x =
3.904	-13.420	-6.061	-2.483	-1.147	-6.862	-1.696	-3.792	-11.800	-18.996	-0.033	9.280	0.567	8.979
-10.723	-3.523	6.693	-8.406	-11.046	1.548	-13.732	-8.943	-11.871	20.756	-0.724	2.430	-4.260	-8.105
6.512	2.296	-2.297	-4.426	3.920	7.184	-12.191	-12.580	1.438	-1.304	0.561	-4.139	-7.302	-7.026
-8.418	-6.198	-5.876	2.101	-0.680	-6.792	-9.061	6.230	-0.009	5.565	-9.253	-8.957	-7.021	-2.381
2.035	4.706	2.015	4.321	-7.926	2.185	-2.765	3.947	-19.330	9.488	-2.745	1.047	5.551	-2.540
-17.050	-1.733	-3.109	-13.740	-5.466	-0.866	19.616	-20.542	-8.609	-1.147	-4.827	-5.320	19.833	-17.467
-2.775	-4.954	-3.466	-7.849	-3.420	1.052	-4.551	-8.709	0.120	-1.926	-5.774	3.850	-12.082	-2.637
-12.125	5.003	9.076	-16.797	2.281	5.620	-21.870	-20.322	2.344	22.851	1.545	-4.224	-17.072	-15.641
4.306	-3.903	-0.939	-1.531	-2.719	2.995	-1.064	-0.975	5.493	-8.947	-8.770	0.094	-1.874	-6.498
-10.077	-3.343	-0.645	-4.753	-6.376	-7.303	2.638	2.104	-11.501	-4.036	-0.126	25.090	1.283	-13.681
-9.785	1.944	2.431	-6.439	10.928	-7.093	2.505	-11.532	11.036	1.949	-2.168	3.306	-16.771	-2.854
-15.016	0.323	5.028	-13.444	-1.339	-5.014	-0.572	-11.967	2.557	1.660	4.958	0.713	4.288	-12.526
Indices start at 1.
(1, 1) = 3.904
(6, 8) = -20.542
(10, 3) = -0.645
(8, 9) = 2.344
(2, 7) = -13.732
(6, 12) = -5.320
(8, 12) = -4.224
(8, 8) = -20.322
(4, 1) = -8.418
(3, 10) = -1.304
(9, 6) = 2.995
(6, 1) = -17.050
(5, 13) = 5.551
(2, 4) = -8.406
(7, 9) = 0.120
(5, 6) = 2.185
(5, 12) = 1.047
(3, 4) = -4.426
(12, 14) = -12.526
(4, 6) = -6.792
(12, 7) = -0.572
(2, 3) = 6.693
(10, 9) = -11.501
(5, 2) = 4.706
(7, 3) = -3.466
(11, 4) = -6.439
(11, 7) = 2.505
(8, 10) = 22.851
(6, 3) = -3.109
(3, 6) = 7.184
(3, 13) = -7.302
(6, 5) = -5.466
(2, 11) = -0.724
(12, 13) = 4.288
(10, 5) = -6.376

W =
30  24  58  49  22  41  40  59  28  21  46  45  46  27  50
50  49  13  64  45  32  49  23  50  44  80  31  75  66  70
37  32  45  63  29  36  43  58  36  28  61  37  61  41  64
Indices start at 1.
(1, 1) -> 30
(3, 1) -> 37
(2, 11) -> 80
(3, 14) -> 41
(2, 10) -> 44
(2, 4) -> 64
(2, 8) -> 23
(3, 12) -> 37
(2, 3) -> 13
(3, 5) -> 29
(3, 13) -> 61
(1, 7) -> 40
(1, 8) -> 59

arr =
0.26,4.09,-1.26,4.13,1.84,-2.32,-4.42,4.22,1.93
1.12,4.25,3.13,-0.96,-5.16,2.24,4.36,-1.26,-1.20
0.13,4.72,-1.01,4.25,1.42,-2.22,-4.21,4.31,1.91
0.45,4.69,-1.14,4.38,1.63,-2.35,-4.46,4.46,2.00
-0.44,3.80,2.84,-0.91,-4.67,2.04,3.98,-1.18,-1.11
1.66,5.16,3.35,-0.63,-5.53,2.24,4.37,-0.95,-1.13
0.28,4.67,3.16,-0.72,-5.21,2.16,4.22,-1.02,-1.12
-0.29,3.61,-1.21,3.77,1.78,-2.15,-4.10,3.85,1.78
Indices start at 1.
(1, 1) = 0.26
(4, 2) = 4.69
(2, 1) = 1.12
(3, 9) = 1.91
(8, 6) = -2.15
(8, 2) = 3.61
(2, 7) = 4.36
(6, 8) = -0.95
(6, 4) = -0.63
(1, 6) = -2.32
(3, 3) = -1.01
(1, 9) = 1.93
(5, 4) = -0.91
(5, 3) = 2.84
(6, 7) = 4.37
(1, 8) = 4.22
(3, 4) = 4.25
(1, 4) = 4.13
(2, 3) = 3.13
(2, 2) = 4.25
(7, 1) = 0.28
(7, 2) = 4.67
(1, 5) = 1.84
(6, 9) = -1.13
(7, 7) = 4.22
(6, 6) = 2.24
(4, 5) = 1.63
(2, 9) = -1.20
(8, 9) = 1.78

A =
[[-0.30 -0.81  1.34  0.50  1.22]
 [ 3.48 -2.65  0.63 -5.14  0.14]
 [-0.36 -0.54 -1.57  3.15  1.23]
 [ 4.24 -2.91 -5.77  3.23 -1.95]
 [ 0.43  0.98 -2.23 -0.22 -0.55]
 [-2.74 -0.44 -1.27  0.12 -0.23]
 [ 0.70 -0.91 -0.75 -1.39  0.12]
 [-2.98  0.18  2.17  0.17  0.48]
 [-1.83  0.46 -2.89  1.35 -0.90]
 [ 3.74 -3.27  0.88 -4.46 -0.02]]
Indices start at 1.
row 1 col 1 => -0.30
row 8 col 4 => 0.17
row 9 col 3 => -2.89
row 10 col 2 => -3.27
row 1 col 2 => -0.81
row 6 col 3 => -1.27
row 5 col 4 => -0.22
row 6 col 4 => 0.12
row 2 col 2 => -2.65
row 1 col 4 => 0.50
row 5 col 1 => 0.43
row 2 col 1 => 3.48
row 2 col 5 => 0.14
row 6 col 1 => -2.74
row 5 col 5 => -0.55
row 8 col 5 => 0.48
row 9 col 4 => 1.35
row 1 col 3 => 1.34
row 3 col 1 => -0.36
row 4 col 3 => -5.77
row 2 col 4 => -5.14
row 3 col 3 => -1.57
row 3 col 4 => 3.15
row 5 col 2 => 0.98
row 10 col 3 => 0.88
row 1 col 5 => 1.22
row 6 col 5 => -0.23

X =
[[ 1.84 -3.55 -2.54  2.91  1.41 -1.67  4.77 -1.05 -1.29 -1.17  0.84  0.24
   1.14  0.04]
 [ 2.56  2.30 -1.49  2.50  0.13  5.21 -4.14 -1.02  0.44  2.71  1.06 -0.80
   0.38  1.13]
 [-1.24 -3.16  1.14 -0.34 -1.81  1.58  0.86 -5.87  1.79  4.48  1.23 -2.20
   2.33  3.24]]
Indices start at 1.
(1, 1) = 1.84
(3, 5) = -1.81
(3, 3) = 1.14
(1, 13) = 1.14
(1, 8) = -1.05
(2, 2) = 2.30
(2, 10) = 2.71
(3, 6) = 1.58
(3, 14) = 3.24
(2, 5) = 0.13
(3, 2) = -3.16
(3, 12) = -2.20
(2, 4) = 2.50
(3, 1) = -1.24
(2, 8) = -1.02
(2, 7) = -4.14
(2, 11) = 1.06
(3, 11) = 1.23
(1, 9) = -1.29
(3, 9) = 1.79
(2, 6) = 5.21
